Below is a small trained network, with its code and all its weights. Each question gives an input and a class and asks what happens when units are switched off, that is, made to give their printed mean instead of their output.

import numpy as np


def w(rows, s, z=0):
    codes = np.array(rows[::2]) - 128.0
    scale = np.full(codes.shape[1], s)
    scale[-1] = z or s
    return codes * scale


def f(y):
    return y / 2 * (1 + np.tanh(0.7978845608 * (y + 0.044715 * y**3)))


def log_softmax(a):
    a = a - a.max(-1, keepdims=True)
    return a - np.log(np.exp(a).sum(-1, keepdims=True))


def net(x, mask):
    res = np.array(x, float).reshape(1, 8) / 4 @ E
    y = f(res @ A[0][:, :-1].T + A[0][:, -1])
    res = res + np.where(mask, y, B[0][:, -1]) @ B[0][:, :-1]
    return log_softmax(res[-1] @ U[:, :-1].T + U[:, -1])


A, B = {}, {}
E = w([
[130,126,130],'x0',
[128,129,127],'x1',
[68,246,39],'x2',
[125,128,129],'x3',
[227,254,134],'x4',
[219,128,29],'x5',
[127,127,127],'x6',
[129,128,129],'x7',
],0.0084)
A[0] = w([
[166,121,66,58],'n1',
[233,118,84,67],'n2',
[74,134,190,201],'n3',
[119,154,109,184],'n4',
[189,79,72,124],'n5',
[96,145,188,54],'n6',
[106,181,183,106],'n7',
[72,173,107,157],'n8',
[87,102,107,77],'n9',
[152,169,164,91],'n10',
[88,32,113,217],'n11',
[150,169,165,112],'n12',
[144,98,59,181],'n13',
[104,133,178,172],'n14',
[102,144,170,80],'n15',
[80,149,84,113],'n16',
[159,168,154,93],'n17',
[99,167,118,83],'n18',
[93,99,107,85],'n19',
[81,174,116,73],'n20',
[112,125,184,232],'n21',
[76,216,135,56],'n22',
[9,161,43,74],'n23',
[141,152,135,63],'n24',
[102,158,207,73],'n25',
[142,114,135,92],'n26',
[155,81,201,37],'n27',
[69,71,51,181],'n28',
[77,85,114,94],'n29',
[152,237,149,58],'n30',
[149,88,125,229],'n31',
[92,181,28,133],'n32',
[181,62,149,254],'n33',
[92,154,80,84],'n34',
[111,146,71,121],'n35',
[168,106,168,88],'n36',
[158,123,89,62],'n37',
[112,148,107,63],'n38',
[155,107,186,102],'n39',
[97,167,112,99],'n40',
[185,101,79,146],'n41',
],0.013,0.0061)
B[0] = w([
[86,69,138,155],'n1',
[109,120,113,204],'n2',
[116,178,73,208],'n3',
[142,144,160,163],'n4',
[48,118,110,191],'n5',
[87,67,87,147],'n6',
[115,126,93,160],'n7',
[132,131,175,181],'n8',
[192,92,80,146],'n9',
[194,67,36,153],'n10',
[166,155,122,254],'n11',
[196,112,48,158],'n12',
[66,155,107,185],'n13',
[120,152,93,174],'n14',
[120,86,50,138],'n15',
[127,111,178,162],'n16',
[178,99,73,156],'n17',
[151,88,150,143],'n18',
[189,94,87,145],'n19',
[133,66,146,152],'n20',
[100,185,133,205],'n21',
[120,120,139,175],'n22',
[133,94,174,212],'n23',
[199,2,113,125],'n24',
[71,74,83,162],'n25',
[117,83,167,127],'n26',
[114,93,146,185],'n27',
[220,172,82,217],'n28',
[213,126,73,170],'n29',
[132,116,115,202],'n30',
[127,159,176,199],'n31',
[151,135,169,219],'n32',
[129,162,165,254],'n33',
[117,81,179,155],'n34',
[92,112,189,161],'n35',
[139,85,210,162],'n36',
[109,82,93,138],'n37',
[111,51,155,127],'n38',
[109,111,155,172],'n39',
[121,96,188,149],'n40',
[34,135,140,188],'n41',
],0.0065,0.0098)
U = w([
[135,189,152,245],'0',
[130,186,154,229],'1',
[142,25,245,2],'2',
[247,61,47,14],'3',
[119,234,159,162],'4',
[1,96,61,38],'5',
],0.0099,0.0081)

Each question gives the input, the list of numbers given to net, and the class t.
The units are the neurons (one row each of A and B). Each row of codes is followed by its name. A weight is (code - 128) times the scale printed after its matrix; where a second scale follows, it is the last column's (A, B and U).
mask holds one flag per neuron, in row order. A switched-off neuron (its flag False) gives its mean, the last column of its row in B, instead of its output. The means were averaged over made-up inputs and are rounded, as every weight is.
A unit's drop is (log p(t) with every unit on - log p(t) with that unit switched off) / (log p(t) with every unit on - log p(t) with every unit switched off).
The circuit of an input: a set's keep is (log p(t) with only the set's units on - log p(t) with every unit switched off) / (log p(t) with every unit on - log p(t) with every unit switched off). Starting from the 12 units with the biggest drops (on a tie, the unit counted first), units are removed one at a time, each time the one whose removal leaves the highest keep (on an exact tie, the one counted first), for as long as the keep stays at least 0.8.
circuit, biggest first: the units of the circuit, biggest drop first
unit that matters most: the unit with the biggest drop
k most important neurons: the k neurons with the biggest drops, biggest first
drop when u is switched off: that unit's drop, to one decimal
input [3,4,-5,3,3,6,4,2], class 5: circuit, biggest first	[n5; n41; n28]
input [3,5,-2,1,-4,6,-7,-6], class 5: 4 most important neurons	[n5; n41; n13; n32]
input [-8,-1,7,0,-8,-4,1,-1], class 0: circuit, biggest first	[n28]
input [5,4,-7,7,-7,-4,-8,5], class 1: circuit, biggest first	[n3; n21; n11]
input [-5,7,-3,3,-8,1,5,3], class 3: circuit, biggest first	[n29; n28]
input [4,3,-3,-3,-6,-5,2,3], class 3: circuit, biggest first	[n29; n28; n11]
input [-6,-8,0,4,8,6,8,-4], class 3: circuit, biggest first	[n10; n17]
input [-5,3,-2,2,6,-3,-7,-7], class 3: 2 most important neurons	[n10; n12]
input [-8,4,-5,-6,-7,5,-8,-8], class 0: 2 most important neurons	[n33; n31]
input [-7,-4,-6,-3,2,-8,7,-5], class 5: 2 most important neurons	[n25; n6]
input [-2,1,-7,8,-1,7,-2,-5], class 1: 2 most important neurons	[n33; n23]
input [-5,1,-3,-1,7,-7,-5,-7], class 3: 2 most important neurons	[n10; n12]
input [4,1,-4,5,4,-8,-3,6], class 5: 2 most important neurons	[n25; n6]
input [2,-4,-6,4,-8,-6,3,2], class 3: unit that matters most	n29
input [-4,2,-5,7,-7,5,-6,-1], class 1: 2 most important neurons	[n33; n31]
input [-7,3,-3,-3,-7,-2,5,7], class 0: drop when n12 is switched off	0.2
input [-4,2,2,4,2,6,7,-3], class 5: drop when n37 is switched off	0.1
input [-1,1,0,2,-1,5,5,0], class 5: drop when n13 is switched off	0.2
